Here is a tiny trained network, its code and every weight. The questions are about switching its units off for an input and a class, where a switched-off unit gives its printed mean instead of its output.

import numpy as np


def w(rows, s, z=0):
    codes = np.array(rows[::2]) - 128.0
    scale = np.full(codes.shape[1], s)
    scale[-1] = z or s
    return codes * scale


def norm(h):
    return h / np.sqrt((h * h).mean(-1, keepdims=True) + 1e-5)


def f(y):
    return np.maximum(y, 0)


def log_softmax(a):
    a = a - a.max(-1, keepdims=True)
    return a - np.log(np.exp(a).sum(-1, keepdims=True))


def net(x, mask):
    res = np.array(x, float).reshape(1, 7) / 4 @ E
    u = 0
    for l in range(2):
        y = f(norm(res) @ A[l][:, :-1].T + A[l][:, -1])
        res = res + np.where(mask[u : u + 12], y, B[l][:, -1]) @ B[l][:, :-1]
        u += 12
    return log_softmax(norm(res)[-1] @ U[:, :-1].T + U[:, -1])


A, B = {}, {}
E = w([
[180,156,62,152,195,158,153,148,118],'x0',
[116,185,200,125,127,140,218,93,98],'x1',
[88,133,94,206,93,165,88,5,133],'x2',
[139,92,131,135,129,202,113,103,168],'x3',
[212,121,168,106,139,183,123,125,133],'x4',
[137,64,173,171,192,94,80,76,124],'x5',
[118,84,141,165,119,152,152,143,129],'x6',
],0.0011)
A[0] = w([
[130,171,48,150,86,211,121,82,148,2],'0.n0',
[93,79,230,130,187,67,117,103,126,134],'0.n1',
[141,151,147,50,109,89,143,175,33,68],'0.n2',
[189,142,119,121,254,131,179,159,91,87],'0.n3',
[141,97,79,132,74,105,90,177,136,141],'0.n4',
[159,101,73,145,209,120,26,36,110,97],'0.n5',
[186,37,136,165,149,205,78,173,189,128],'0.n6',
[70,171,128,130,84,179,200,69,144,44],'0.n7',
[123,130,79,93,152,73,111,184,93,249],'0.n8',
[89,124,102,189,75,117,55,86,109,166],'0.n9',
[191,112,219,96,145,209,143,92,117,114],'0.n10',
[216,127,222,98,135,184,134,80,123,130],'0.n11',
],0.0023,0.0014)
B[0] = w([
[90,14,199,113,210,33,100,79,146,175],'0.n0',
[104,160,106,145,202,36,101,59,109,202],'0.n1',
[118,50,147,157,104,175,93,117,193,197],'0.n2',
[179,190,90,203,137,129,60,111,30,214],'0.n3',
[129,183,124,106,78,167,104,119,121,186],'0.n4',
[53,110,164,177,16,188,186,138,168,219],'0.n5',
[146,214,107,156,47,85,128,182,68,223],'0.n6',
[70,161,94,211,42,192,110,203,55,177],'0.n7',
[141,145,195,98,117,118,92,87,147,253],'0.n8',
[138,96,162,184,194,156,204,76,95,215],'0.n9',
[5,82,159,82,121,129,199,102,201,197],'0.n10',
[6,64,170,85,145,97,215,102,222,202],'0.n11',
],0.0024,0.0021)
A[1] = w([
[129,150,176,42,109,75,170,170,137,138],'1.n0',
[74,172,197,64,97,124,159,168,131,166],'1.n1',
[109,125,87,171,192,73,133,35,81,189],'1.n2',
[88,86,75,118,173,179,150,30,166,45],'1.n3',
[80,67,90,151,161,145,67,95,154,157],'1.n4',
[67,55,163,91,145,109,188,99,165,131],'1.n5',
[187,149,94,83,163,199,204,188,157,45],'1.n6',
[196,34,90,186,129,224,110,128,143,49],'1.n7',
[136,92,66,154,74,146,68,98,131,75],'1.n8',
[90,113,196,130,140,59,159,134,141,74],'1.n9',
[249,158,99,131,251,83,121,145,74,42],'1.n10',
[119,151,76,49,106,118,105,185,221,7],'1.n11',
],0.0027,0.0012)
B[1] = w([
[123,58,104,139,167,178,128,88,189,223],'1.n0',
[120,108,88,191,107,176,143,111,126,248],'1.n1',
[172,111,188,60,160,96,80,167,161,253],'1.n2',
[145,25,239,100,233,74,170,93,230,197],'1.n3',
[90,99,180,120,176,132,229,68,163,203],'1.n4',
[67,94,166,218,195,84,173,42,182,235],'1.n5',
[63,70,204,153,177,42,135,34,154,175],'1.n6',
[69,235,63,130,72,161,190,178,68,163],'1.n7',
[104,158,146,140,164,119,188,123,92,176],'1.n8',
[127,114,148,164,194,120,152,58,130,204],'1.n9',
[168,238,183,85,148,3,67,119,7,188],'1.n10',
[199,53,121,74,147,175,90,132,149,173],'1.n11',
],0.0031,0.0022)
U = w([
[238,237,172,56,222,4,21,183,17,135],'0',
[9,13,249,217,238,122,244,14,237,237],'1',
[229,17,24,3,67,238,24,247,231,5],'2',
[33,239,28,243,7,243,235,221,27,66],'3',
],0.0041,0.0026)

Each question gives the input, the list of numbers given to net, and the class t.
The units are the neurons (one row each of A and B). Each row of codes is followed by its name. A weight is (code - 128) times the scale printed after its matrix; where a second scale follows, it is the last column's (A, B and U).
mask holds one flag per neuron, layer by layer. A switched-off neuron (its flag False) gives its mean, the last column of its row in B, instead of its output. The means were averaged over made-up inputs and are rounded, as every weight is.
A unit's drop is (log p(t) with every unit on - log p(t) with that unit switched off) / (log p(t) with every unit on - log p(t) with every unit switched off).
The circuit of an input: a set's keep is (log p(t) with only the set's units on - log p(t) with every unit switched off) / (log p(t) with every unit on - log p(t) with every unit switched off). Starting from the 12 units with the biggest drops (on a tie, the unit counted first), units are removed one at a time, each time the one whose removal leaves the highest keep (on an exact tie, the one counted first), for as long as the keep stays at least 0.8.
units of the circuit, in order: the units of the circuit, biggest drop first
k most important neurons: the k neurons with the biggest drops, biggest first
top k neurons in layer l: the k neurons of layer l with the biggest drops, biggest first
drop when u is switched off: that unit's drop, to one decimal
input [1,-6,6,5,3,-6,5], class 3: units of the circuit, in order -> (1.n7)
input [3,-4,3,2,5,-2,5], class 3: 2 most important neurons -> (0.n6; 1.n7)
input [-3,-5,-4,-1,1,8,-5], class 0: units of the circuit, in order -> (0.n10; 0.n11; 1.n5)
input [8,4,-3,0,5,5,3], class 0: units of the circuit, in order -> (0.n3; 1.n10)
input [5,-3,2,-5,8,-1,-4], class 0: top 4 neurons in layer 0 -> (0.n3; 0.n2; 0.n7; 0.n4)
input [-7,-6,-7,1,0,6,2], class 0: top 2 neurons in layer 1 -> (1.n5; 1.n3)
input [5,2,1,-6,-4,-4,-3], class 3: 2 most important neurons -> (0.n1; 0.n0)
input [2,-3,3,-4,4,0,2], class 3: 2 most important neurons -> (0.n5; 0.n6)
input [4,3,-8,3,-5,-2,-3], class 0: top 4 neurons in layer 0 -> (0.n3; 0.n5; 0.n11; 0.n10)
input [-8,8,0,-6,-7,-7,-1], class 3: top 2 neurons in layer 0 -> (0.n7; 0.n11)
input [6,0,-6,-7,0,-8,4], class 0: top 2 neurons in layer 0 -> (0.n3; 0.n5)
input [-5,-7,-4,-2,8,2,3], class 2: top 2 neurons in layer 1 -> (1.n11; 1.n4)
input [8,0,-6,-6,8,5,7], class 0: 2 most important neurons -> (0.n3; 1.n10)
input [-2,-4,-2,3,0,0,7], class 3: most important neuron -> (1.n2)
input [-3,8,2,-4,-7,6,-5], class 0: top 2 neurons in layer 1 -> (1.n2; 1.n0)
input [2,-5,2,-2,3,-7,7], class 3: top 2 neurons in layer 0 -> (0.n11; 0.n10)
input [0,5,-2,1,-5,-7,3], class 3: drop when 0.n7 is switched off -> 0.6
input [0,-4,1,-4,2,-6,-4], class 2: drop when 1.n11 is switched off -> 0.0
input [-2,-3,-6,7,-8,-8,-2], class 2: drop when 1.n11 is switched off -> 0.1
input [8,-5,1,3,-1,-2,-1], class 3: most important neuron -> (0.n5)
